Below is a small trained network, with its code and all its weights. Each question gives an input and a class and asks what happens when units are switched off, that is, made to give their printed mean instead of their output.

import numpy as np


def w(rows, s, z=0):
    codes = np.array(rows[::2]) - 128.0
    scale = np.full(codes.shape[1], s)
    scale[-1] = z or s
    return codes * scale


def f(y):
    return y / 2 * (1 + np.tanh(0.7978845608 * (y + 0.044715 * y**3)))


def log_softmax(a):
    a = a - a.max(-1, keepdims=True)
    return a - np.log(np.exp(a).sum(-1, keepdims=True))


def net(x, mask):
    res = np.array(x, float).reshape(1, 2) / 4 @ E
    y = f(res @ A[0][:, :-1].T + A[0][:, -1])
    res = res + np.where(mask, y, B[0][:, -1]) @ B[0][:, :-1]
    return log_softmax(res[-1] @ U[:, :-1].T + U[:, -1])


A, B = {}, {}
E = w([
[59,247,171,124,255,167,160,173,208],'x0',
[156,96,87,102,174,200,238,46,178],'x1',
],0.0097)
A[0] = w([
[224,61,92,138,40,137,126,84,113,127],'neuron 0',
[51,211,144,101,160,189,154,187,215,224],'neuron 1',
[77,154,140,192,91,85,98,132,92,1],'neuron 2',
[145,93,74,96,152,192,183,32,145,61],'neuron 3',
[155,101,102,66,123,97,95,65,89,194],'neuron 4',
[161,109,58,75,85,137,104,122,118,40],'neuron 5',
[157,152,138,70,119,146,150,113,126,108],'neuron 6',
[171,133,93,97,113,169,197,89,132,87],'neuron 7',
[84,138,208,172,121,96,1,147,97,104],'neuron 8',
[218,71,57,50,85,83,83,86,68,182],'neuron 9',
[160,106,96,86,92,123,99,86,101,8],'neuron 10',
],0.0094,0.0034)
B[0] = w([
[177,172,187,61,202,67,91,104,98,222],'neuron 0',
[226,173,235,62,167,59,152,101,126,252],'neuron 1',
[99,79,3,179,162,100,124,151,185,156],'neuron 2',
[82,41,46,108,95,45,47,86,190,200],'neuron 3',
[130,162,117,32,195,192,147,129,88,177],'neuron 4',
[129,153,150,113,218,79,92,107,148,159],'neuron 5',
[102,18,114,118,166,91,126,102,112,136],'neuron 6',
[71,72,84,128,131,87,83,94,215,173],'neuron 7',
[49,68,67,89,123,19,81,38,177,203],'neuron 8',
[129,158,184,34,188,73,101,120,91,229],'neuron 9',
[148,195,96,172,201,202,114,205,137,161],'neuron 10',
],0.0073,0.015)
U = w([
[205,172,183,24,224,98,133,165,128,119],'0',
[62,23,53,106,117,42,63,77,243,140],'1',
[163,122,172,38,107,80,147,89,111,252],'2',
[158,159,1,151,87,211,169,233,102,1],'3',
[173,105,90,221,53,180,228,182,74,1],'4',
[159,196,107,167,54,183,221,145,90,1],'5',
[154,181,42,222,53,165,181,107,100,1],'6',
],0.0065,0.0034)

Each question gives the input, the list of numbers given to net, and the class t.
The units are the neurons (one row each of A and B). Each row of codes is followed by its name. A weight is (code - 128) times the scale printed after its matrix; where a second scale follows, it is the last column's (A, B and U).
mask holds one flag per neuron, in row order. A switched-off neuron (its flag False) gives its mean, the last column of its row in B, instead of its output. The means were averaged over made-up inputs and are rounded, as every weight is.
A unit's drop is (log p(t) with every unit on - log p(t) with that unit switched off) / (log p(t) with every unit on - log p(t) with every unit switched off).
The circuit of an input: a set's keep is (log p(t) with only the set's units on - log p(t) with every unit switched off) / (log p(t) with every unit on - log p(t) with every unit switched off). Starting from all 11 units, units are removed one at a time, each time the one whose removal leaves the highest keep (on an exact tie, the one counted first), for as long as the keep stays at least 0.8.
circuit, biggest first: the units of the circuit, biggest drop first
top k neurons: the k neurons with the biggest drops, biggest first
drop when u is switched off: that unit's drop, to one decimal
input [-4,-3], class 0: circuit, biggest first : [neuron 3; neuron 9]
input [-4,-6], class 1: top 2 neurons : [neuron 8; neuron 1]
input [5,-6], class 1: top 3 neurons : [neuron 8; neuron 0; neuron 9]
input [-4,3], class 0: circuit, biggest first : [neuron 8; neuron 0]
input [-1,4], class 1: top 2 neurons : [neuron 1; neuron 3]
input [4,5], class 1: circuit, biggest first : [neuron 3]
input [3,-4], class 1: top 4 neurons : [neuron 8; neuron 0; neuron 9; neuron 4]
input [-5,-5], class 0: top 2 neurons : [neuron 3; neuron 9]
input [2,-3], class 2: top 2 neurons : [neuron 3; neuron 7]
input [-3,-6], class 1: top 3 neurons : [neuron 8; neuron 1; neuron 2]
input [-3,7], class 1: drop when neuron 3 is switched off : 0.5
input [-8,5], class 0: drop when neuron 0 is switched off : 0.2
input [3,3], class 2: drop when neuron 4 is switched off : 0.2
input [-4,-8], class 1: circuit, biggest first : [neuron 8]
